Below is a small trained network, with its code and all its weights. Each question gives an input and a class and asks what happens when units are switched off, that is, made to give their printed mean instead of their output.

import numpy as np


def w(rows, s, z=0):
    codes = np.array(rows[::2]) - 128.0
    scale = np.full(codes.shape[1], s)
    scale[-1] = z or s
    return codes * scale


def f(y):
    return np.maximum(y, 0)


def log_softmax(a):
    a = a - a.max(-1, keepdims=True)
    return a - np.log(np.exp(a).sum(-1, keepdims=True))


def net(x, mask):
    res = np.array(x, float).reshape(1, 6) / 4 @ E
    y = f(res @ A[0][:, :-1].T + A[0][:, -1])
    res = res + np.where(mask, y, B[0][:, -1]) @ B[0][:, :-1]
    return log_softmax(res[-1] @ U[:, :-1].T + U[:, -1])


A, B = {}, {}
E = w([
[191,121,165,136,221,122,195],'x0',
[238,117,34,143,86,222,173],'x1',
[154,2,76,118,148,59,103],'x2',
[125,131,125,127,127,126,126],'x3',
[93,89,150,221,44,73,236],'x4',
[56,83,127,61,115,182,209],'x5',
],0.0089)
A[0] = w([
[192,195,94,179,92,67,50,19],'n0',
[207,153,50,137,94,150,141,58],'n1',
[14,121,184,127,194,61,64,5],'n2',
[229,202,122,242,194,44,70,58],'n3',
[66,126,176,145,180,92,69,2],'n4',
[131,191,47,52,173,149,68,94],'n5',
[135,23,84,191,148,41,90,136],'n6',
[103,172,216,148,145,197,128,109],'n7',
[87,124,116,58,4,102,39,168],'n8',
[143,229,181,144,179,136,156,188],'n9',
[150,141,164,93,185,199,53,62],'n10',
[123,192,174,175,93,219,157,110],'n11',
[122,173,123,204,88,110,160,77],'n12',
[189,54,149,145,189,99,153,231],'n13',
[166,143,137,125,238,124,193,168],'n14',
[55,143,211,89,130,69,87,18],'n15',
[187,127,66,105,81,196,131,49],'n16',
[159,171,113,115,18,94,33,150],'n17',
[172,120,151,216,51,84,255,33],'n18',
[184,122,61,150,119,190,127,99],'n19',
[30,121,36,153,102,156,79,216],'n20',
[151,145,120,71,222,183,42,39],'n21',
[92,111,137,177,106,69,184,11],'n22',
[163,146,189,121,220,61,177,128],'n23',
[86,86,135,37,152,198,135,124],'n24',
[145,232,208,165,57,119,173,122],'n25',
],0.0087,0.004)
B[0] = w([
[67,101,68,99,111,102,200,198],'n0',
[118,188,106,166,178,217,84,195],'n1',
[93,137,57,129,219,168,95,232],'n2',
[73,168,59,45,88,77,200,255],'n3',
[121,109,68,152,156,204,96,191],'n4',
[122,45,201,178,35,79,96,212],'n5',
[181,33,151,94,156,155,86,244],'n6',
[166,78,115,40,135,155,110,199],'n7',
[134,139,238,171,254,155,189,228],'n8',
[185,43,159,83,167,135,134,227],'n9',
[93,37,130,250,104,68,110,202],'n10',
[166,49,126,59,148,130,111,214],'n11',
[112,101,168,155,130,126,30,185],'n12',
[213,79,184,89,169,107,150,241],'n13',
[112,158,155,176,190,79,197,225],'n14',
[62,197,71,134,171,213,118,209],'n15',
[67,158,89,175,166,192,122,196],'n16',
[124,127,147,111,176,74,216,210],'n17',
[14,123,150,177,117,97,85,251],'n18',
[118,109,87,152,202,180,135,199],'n19',
[226,116,226,89,210,96,238,214],'n20',
[45,101,170,176,62,67,90,223],'n21',
[40,66,91,182,70,112,63,187],'n22',
[140,184,141,179,188,187,185,222],'n23',
[42,88,89,129,37,49,186,206],'n24',
[143,83,181,86,132,112,90,227],'n25',
],0.0072,0.0091)
U = w([
[174,146,231,181,170,112,185,190],'0',
[80,92,169,229,36,70,3,58],'1',
[115,158,57,186,173,253,47,29],'2',
[151,104,180,129,129,115,132,254],'3',
[59,109,59,12,56,58,228,159],'4',
[226,34,192,53,132,131,37,97],'5',
[241,157,126,72,77,127,73,70],'6',
],0.0069,0.005)

Each question gives the input, the list of numbers given to net, and the class t.
The units are the neurons (one row each of A and B). Each row of codes is followed by its name. A weight is (code - 128) times the scale printed after its matrix; where a second scale follows, it is the last column's (A, B and U).
mask holds one flag per neuron, in row order. A switched-off neuron (its flag False) gives its mean, the last column of its row in B, instead of its output. The means were averaged over made-up inputs and are rounded, as every weight is.
A unit's drop is (log p(t) with every unit on - log p(t) with that unit switched off) / (log p(t) with every unit on - log p(t) with every unit switched off).
The circuit of an input: a set's keep is (log p(t) with only the set's units on - log p(t) with every unit switched off) / (log p(t) with every unit on - log p(t) with every unit switched off). Starting from the 12 units with the biggest drops (on a tie, the unit counted first), units are removed one at a time, each time the one whose removal leaves the highest keep (on an exact tie, the one counted first), for as long as the keep stays at least 0.8.
units of the circuit, in order: the units of the circuit, biggest drop first
most important unit: the unit with the biggest drop
top k neurons: the k neurons with the biggest drops, biggest first
drop of u: that unit's drop, to one decimal
input [-6,-8,0,2,-3,-5], class 2: most important unit -> n2
input [-3,-5,-2,-5,1,-1], class 2: top 2 neurons -> [n15 n2]
input [4,0,-8,-3,-6,1], class 5: units of the circuit, in order -> [n9 n7]
input [5,-6,-5,-5,-2,-2], class 2: top 2 neurons -> [n15 n2]
input [-8,0,4,-7,0,-7], class 0: top 3 neurons -> [n8 n20 n24]
input [-5,-4,8,8,-5,6], class 3: top 3 neurons -> [n8 n24 n3]
input [-3,2,7,6,-8,1], class 1: units of the circuit, in order -> [n21 n5]
input [-3,0,-8,-7,-8,1], class 1: top 3 neurons -> [n21 n10 n5]
input [-1,4,-5,3,-1,-4], class 5: units of the circuit, in order -> [n11 n14]
input [-7,1,-1,-3,-4,1], class 0: units of the circuit, in order -> [n8 n20]
input [4,-3,5,3,-1,-8], class 4: top 2 neurons -> [n3 n0]
input [1,7,3,4,0,-6], class 2: top 4 neurons -> [n1 n19 n16 n24]
input [-7,7,-5,-6,-6,5], class 0: top 3 neurons -> [n20 n8 n5]
input [-8,6,6,2,-6,-7], class 0: units of the circuit, in order -> [n8 n17]
input [-7,6,2,1,5,-3], class 0: top 2 neurons -> [n20 n17]
input [3,6,-7,4,3,-2], class 5: most important unit -> n11
input [6,-7,6,3,-5,-4], class 2: units of the circuit, in order -> [n2 n4]
input [-1,3,8,5,7,3], class 5: top 3 neurons -> [n6 n13 n21]
input [-6,-8,-2,0,-6,-8], class 2: top 4 neurons -> [n2 n15 n4 n8]
input [-3,7,1,-2,7,7], class 1: units of the circuit, in order -> [n18 n3]
input [-7,-7,8,-3,3,2], class 5: units of the circuit, in order -> [n6]
input [3,7,-1,-6,-7,7], class 1: units of the circuit, in order -> [n5 n21 n10]
input [4,-5,-5,1,7,-8], class 4: top 2 neurons -> [n3 n0]
input [-6,1,-2,1,-8,-8], class 1: top 3 neurons -> [n5 n21 n10]
input [-8,2,-4,5,-3,4], class 0: drop of n20 -> 0.2
input [-8,-3,-7,1,6,-8], class 0: drop of n8 -> 2.0
